After every row comes roughly how far along a hidden order it lies, from 0 to 20.
In the rows, 128 means zero.
[ 88 133 146 152  99 164 173 128 147  85 126 144 174  95 163 121 125 147
 143 164 124 146 143 139 167  97 158 130  66 126 162 120 110 163 173 129
 137 116 140 164  98 141 135 178 166  98  85 129 171 145 118 128 147 143
  79 103 135 125 158 154 125 160 107 171 122 123  86 171 108 139 115 100
  96 112 151 154  38 184 120 167 135 186 111 148 112 108  99 106 171 164
 147 227 183  97 140 117 124 127  76 101 155 109 139  77  86 142 117 135
 143 122 151 115 123 120  79 128 162  88 100 127 143 181  87 113 126 159
 134 183 118 148 146 157 125 131 155 189 132 177 140 151 159 143 150 118
  76 118 109 137 186 125 146 129  97 110 151 120 154 196 148 170 120 154
  97 106 128 115 123 144 167 150 137 211 119  96 116] -> 3
[ 91 140 154 148  96 157 178 132 143  81 122 138 166  95 144 122 124 147
 136 164 117 151 144 138 163  90 146 118  74 125 171 121 118 159 174 135
 140 131 142 169  99 136 136 167 160  89 100 133 162 142 115 127 146 141
  72 110 132 114 164 148 140 158  91 177 117 119  96 166 101 138 111 101
 105 116 147 161  49 176 114 169 127 184 120 150 106 109  93 109 171 166
 153 222 170  96 135 110 122 120  71  89 164 109 122  82  99 130 118 139
 133 127 154 116 103 125  79 123 158  94 110 129 137 182  88 120 122 154
 142 184 102 149 139 148 127 125 151 189 126 181 140 152 159 152 155 111
  85 114 103 139 186 124 151 126  99 104 144 121 155 198 166 159 118 163
 101 110 127 118 108 137 166 170 148 211 118  98 126] -> 2
[157 113 136 120 128 111  87 137  96 186 154  84 116 135 102 109 142 131
 121 120 127  95  97 131 105 165  97 168 161 120 101 125 115 110  51 106
 111 156 112  86 141 128 129  33  90 137 152 112  61 122 122 108 117 109
 160 140 119 105 134 120 140 110 123  62 132 137 154 101 127 137 115 150
 164 143  78  90 195 133 140 128 126  83 107 133 134 135 151 166 104 115
  98  62 118 120 171 138 127 116 103 143  96 160 100 170 110 105 108 123
  91  85 110 129 137 138 167 121 115 172 158 101 121 113 143 159 154 105
 137  82 162 124 116  99 124 141 110  63 109  74 129 125 103 139  90 134
 156 142 114 140  66 138 143 121 130 141 113 136 116 120 109  95 146 109
 191 150  96 148 129 118  92  80 131  78 136 155 132] -> 17
[123 124  78 129 142 153 121 119 151  89 122 156 144 124 184 134 115 123
 130 108 133 108 156 124 135 120 167 124  85 175  93 113 122 137 134 146
 139  64 123 125  95 126 124 238 158 140  74 128 174 132 152 156 139 132
 180 107 158 196  98 143  82 136 178 157 130 122 116 143 162 137 150 124
  89 105 157 114  74 122 139  94 148 152 108  97 153 115 140  93 125 105
 123 200 111 153 126 148 126 144 168 173 102 122 185 121 145 153 128 113
 156 133 141 137 159 106 105 153 149  95  98 144 130 105 162  84 128 143
 108 149 147 111 159 161 126 127 123 130 157 152 116 126 149  90 165 150
 110 140 171  76 163 127 116 125 143 139 124 115 130  99  87 162 123  83
  56 122 164 117 179 147 139 116  94 133 121 113  69] -> 16
[121 176 165 132 103 106 175 104 141  98 113 138 185 111 130 121 130 112
 146 171 132 157 150 121 152  88 108  91 128 103 183 134 151 124 202  67
 134 151 178 148 163 134 128 127 144 105 153 142 142 156  97 133 137 142
  60 134 130  67 160 134 152 167  86 121 128 129  99 159 126 107 111 117
 121 133 138 168  66 173 118 180 116 160 161 128 108 114  83 100 179 151
 151 126 164 112 128  92 126 131 102  53 187 104  95  96 114 105 127 158
 143 152 145 125 121 109  97 111 148 114 135 155 124 183  75 154 100 117
 136 130  98 150 104 126 140 110 148 203 132 156 131 124 147 149 137 106
 138 125 104 143 157 133 135 133  96 109 164 153 147 204 142 147 112 190
 152 114 116 133  89 120 144 170 165 179 118 113 189] -> 0
[157 130 101 114 151 134  89 125 130 104 118 137 109 137 159 132 112 135
 111 107 139  68 162 116 122 130 142 112 121 160  66 116 122 112  85 141
 139  69 130 100 108 126 118 192 130 147 107 135 152 152 158 150 127 141
 216 119 154 171  76 126  74 123 182 133 117 116 137 124 168 122 146 150
 132 111 138 107 150  84 149  60 155 122 100  91 159 109 163  99 107  86
 122 162  66 176 108 154 120 155 198 188  88 115 164 148 157 145 129 122
 156 139 144 144 150 111 112 143 135 104 130 140  98  75 166  90 130 121
 111 134 131 104 140 144 128 121 114  89 155 131 104 111 123  80 163 153
 133 145 178  80 146 130 126 103 158 150 120 117 110  78 100 129 127  79
  86 144 171 142 180 150 122 113 103 103 120 128  64] -> 20
[ 90 123 116 150 110 178 162 121 156  83 131 156 162 100 185 122 124 137
 150 145 131 135 139 134 162 110 175 140  58 149 138 117 111 163 164 144
 136  84 123 156  77 139 131 221 173 107  59 120 176 134 130 135 149 136
 119  91 144 166 148 159 102 156 138 166 129 128  92 169 125 142 130  93
  72 103 163 138  25 174 127 150 142 188 104 132 127 113 110  96 156 150
 135 245 176 106 147 130 127 134  92 137 134 117 169  83  94 149 118 124
 160 116 154 117 151 115  86 145 163  84  86 127 152 159 113  92 132 171
 120 174 140 139 160 171 123 135 148 185 140 174 139 150 162 130 154 134
  71 127 131 114 184 124 131 133 103 120 139 115 150 168 112 179 123 121
  73 102 136 105 143 151 161 113 113 188 122  99  95] -> 7
[142 123  93 119 151 139  98 125 136 103 117 147 110 137 162 137 112 128
 113 103 137  88 155 119 124 130 153 113 105 165  74 118 127 121 102 157
 138  77 122 108 103 126 119 207 138 147 103 134 160 146 158 151 131 137
 192 107 150 185  80 129  74 120 185 145 120 117 135 125 164 126 152 141
 121 112 144 112 127  86 143  66 150 128 106  98 158 116 158 102 106  93
 124 170  77 177 104 153 123 144 201 185 101 118 172 144 160 154 134 119
 153 141 139 142 149 113 115 147 134 109 120 140 109  80 169  82 129 129
 108 140 133 101 146 151 127 123 110  94 154 139 107 118 130  78 163 149
 127 140 179  81 153 126 119 111 156 145 118 113 113  76 105 137 126  90
  73 137 172 132 180 146 131 123 100 107 122 123  67] -> 19
[102  71 121 123 129 133 147 180  93 184 135  92   1 162  53 155 128 112
  79  77  51 214  83 178  49  92 105 131 170 160 140 117 173 121 205 207
 137 212  68 163  99  83 144  18 114 108 142 133  84  49 123 150 124  67
  61 206 119 167 165  50 192  83  49 201 124 108 153  78  40 208 129 147
 155 161  84 112 207  85  86 140  70  96 170 152  98 182 136 193  80 117
 129  19 113  76  97 120 134  49  95  87 128 186  60 199 220  74 139  81
   8 130  44 130   1 174 185 109  67 184 147  81 140 115 181 209 152 105
 191 145 111 124 119  45 119 122  82  77  93 131 143 156 121 146  88 100
 117  84 108 166  76 130 138 202 133  87  48 121 148  30 212  75 134 106
 117 152  93 107  98  63 127 255 124 139 143 144 163] -> 8
[119 150 152 125 110 102 172 126 125 116 112 123 121 128 104 134 128 102
 122 147 100 180 137 140 127  78 102  90 138 129 167 125 165 114 227  96
 140 173 156 160 151 112 131  89 136 103 152 146 128 125 100 148 135 115
  44 168 130  93 163  98 165 145  58 151 125 118 109 131 106 143 114 134
 129 145 119 153 115 146 105 158  95 142 153 128 105 132  88 125 156 135
 149  94 143 100 117  92 127 107 104  49 178 126  74 129 164  87 132 134
 103 156 107 132  68 120 123 108 122 128 148 140 120 178 114 176 111  98
 162 146  95 139 105  91 137 106 121 171 127 155 129 129 143 146 130  98
 139 111 104 144 132 135 135 162 113  96 125 152 150 145 166 122 114 166
 133 130 111 127  96  93 138 238 161 174 122 118 190] -> 1
[138 147 134 119 118  87 150 111 115 146 133 110 124 137 119 121 139  75
 132 122 104 171 120 136 103  98  93 118 165 142 147 120 173  96 192  66
 128 167 145 135 178 114 126  54 120 122 147 131  87 117  91 147 133  94
  77 174 133 107 165  96 174 144  82  94 141 131 115 125 132 149 113 141
 117 150 100 119 115 166 118 162  88 120 176 110 121 139 103 134 147 120
 116  43 153  97 156  95 131 108 103  55 149 157  81 149 166  72 121 129
 102 130  94 136 105 112 148 114 118 159 159 134 126 172 134 193 126  79
 157  92 142 135 103  80 138 113 104 139 129 122 127 116 141 137 113 109
 163 130 114 129  76 148 129 176 105 109 118 168 150 136 107 119 121 138
 157 135  89 128 115  92 111 198 152 135 128 136 187] -> 6
[ 83 107 114 150 119 182 162 134 154  90 127 159 135 110 169 134 121 143
 141 128 123 146 132 141 153 111 180 142  61 152 141 119 107 170 163 178
 137  82 102 162  80 133 134 216 168 116  64 121 178 116 142 134 146 133
 103  98 141 178 142 153 113 141 133 194 128 124 102 160 114 148 137  93
  80 107 164 141  43 159 120 144 135 186 111 140 121 124 117 112 141 153
 137 236 168 104 124 136 131 123  93 146 131 121 170  87 113 157 122 115
 143 121 165 116 132 131 102 144 150  93  78 128 158 144 127  97 137 178
 121 198 132 136 163 164 119 137 144 166 135 179 142 154 158 132 147 132
  65 116 134 119 178 118 129 142 114 125 133 104 149 146 130 171 122 117
  58 104 143  98 142 146 166 150 105 180 127 100  88] -> 8
[134 170 148 122 110  87 165 102 133 118 117 125 155 127 123 122 134  83
 139 155 116 171 139 126 124  86  95  92 156 122 174 128 174  99 222  52
 133 168 168 146 181 121 126  84 136 115 156 141 114 136  89 142 135 116
  51 162 131  88 164 109 164 156  78 104 136 130 100 141 139 125 110 133
 118 145 123 147  92 171 117 172  96 134 183 113 116 128  89 114 168 131
 140  70 157 110 137  86 128 120 110  42 183 130  85 125 145  87 128 143
 127 152 113 133 114 104 124 110 129 136 154 153 121 185 103 181 108  88
 149 112 120 141 100  94 142 106 120 182 133 140 125 116 145 141 131 104
 160 128 108 125 112 142 127 162 100 110 142 168 150 167 119 131 112 168
 140 126 103 133 104  98 127 189 165 146 121 123 196] -> 2
[ 92 117 107 148 116 178 158 131 157  81 131 154 147 105 191 121 121 132
 142 132 126 135 146 137 158 105 179 142  55 161 130 113 113 162 161 151
 138  80 116 156  84 133 130 234 174 113  58 121 176 133 134 143 151 131
 139 100 151 179 138 156 106 154 143 176 129 123  95 164 129 152 134 100
  74 103 164 130  25 169 129 135 141 186 101 127 132 114 115  98 148 142
 129 245 170 110 144 133 127 129  96 142 120 124 171  94 112 156 117 116
 153 110 151 121 143 113  93 149 159  91  86 126 150 146 127  93 137 168
 123 172 145 133 163 167 123 134 139 165 142 175 136 149 164 122 157 135
  73 128 141 107 184 126 133 139 113 123 129 109 150 147 105 179 123 110
  58 106 141 106 157 149 158 137 110 183 123  99  81] -> 9
[111 157 164 136  98 127 174 122 133  91 115 130 163 105 129 121 126 122
 132 171 112 156 152 137 146  72 119  94 102 118 172 121 148 125 211  91
 143 150 167 163 130 130 131 126 151  93 133 145 151 150 108 139 142 132
  55 138 130  84 168 129 154 164  76 150 118 116  89 161 106 133 107 119
 121 133 131 162  73 176 112 175 115 171 145 136 106 109  82 106 177 150
 153 148 157 102 133  91 120 117  65  62 181 108  91 101 121 107 119 146
 125 146 141 126  90 111  83 108 149 104 136 142 119 193  84 153 113 115
 153 165  94 145 113 119 136 110 139 190 132 169 131 133 154 147 147 103
 116 118  95 143 159 133 151 137  97 100 144 144 155 197 166 144 111 177
 132 117 120 132  98 119 153 208 167 210 115 105 175] -> 0
[126 118  86 127 146 151 114 125 144  91 117 159 104 133 175 137 113 126
 122 101 131 107 154 124 130 117 167 116  92 173  90 115 126 130 131 162
 139  68 114 123  93 125 121 228 155 142  78 128 172 133 162 158 137 132
 174 114 156 202  92 134  77 128 174 166 125 120 123 134 149 138 152 130
 100 107 154 114  98 102 139  81 145 145 108  99 152 122 149  99 111  99
 125 186 101 158 108 152 125 139 183 189  99 122 178 128 159 152 132 112
 157 137 135 138 148 114 107 153 140  97 105 140 129  95 169  79 132 139
 111 144 130 107 155 156 126 125 117 122 159 153 113 127 143  88 165 149
 108 136 175  81 152 126 118 127 147 139 118 113 123  80  96 146 123  78
  57 127 170 119 181 144 140 133  92 126 120 115  68] -> 17
[156 128 134 123 122  99 103 120  98 178 157  82 137 132 120 101 146 105
 132 127 126 110 100 130 106 151  95 166 170 132 114 118 132 100  91  66
 113 154 125 102 170 127 127  37 105 135 140 112  58 125 103 119 122  99
 151 146 128 104 148 120 153 130 118  31 140 141 136 113 143 146 110 146
 142 146  75  83 146 165 141 142 115  83 121 118 136 133 136 155 118 115
  93  59 147 108 190 121 127 115  87 122 112 169  90 161 112  84 101 122
 106  84 107 134 140 119 166 121 122 170 165 111 124 137 144 172 151  90
 144  69 177 127 116  92 131 136 104  90 118  80 127 113 120 136  95 131
 167 148 115 126  61 147 143 140 113 133 116 156 127 139  81 109 139 111
 190 145  88 145 136 112  88  94 140  88 133 155 145] -> 14
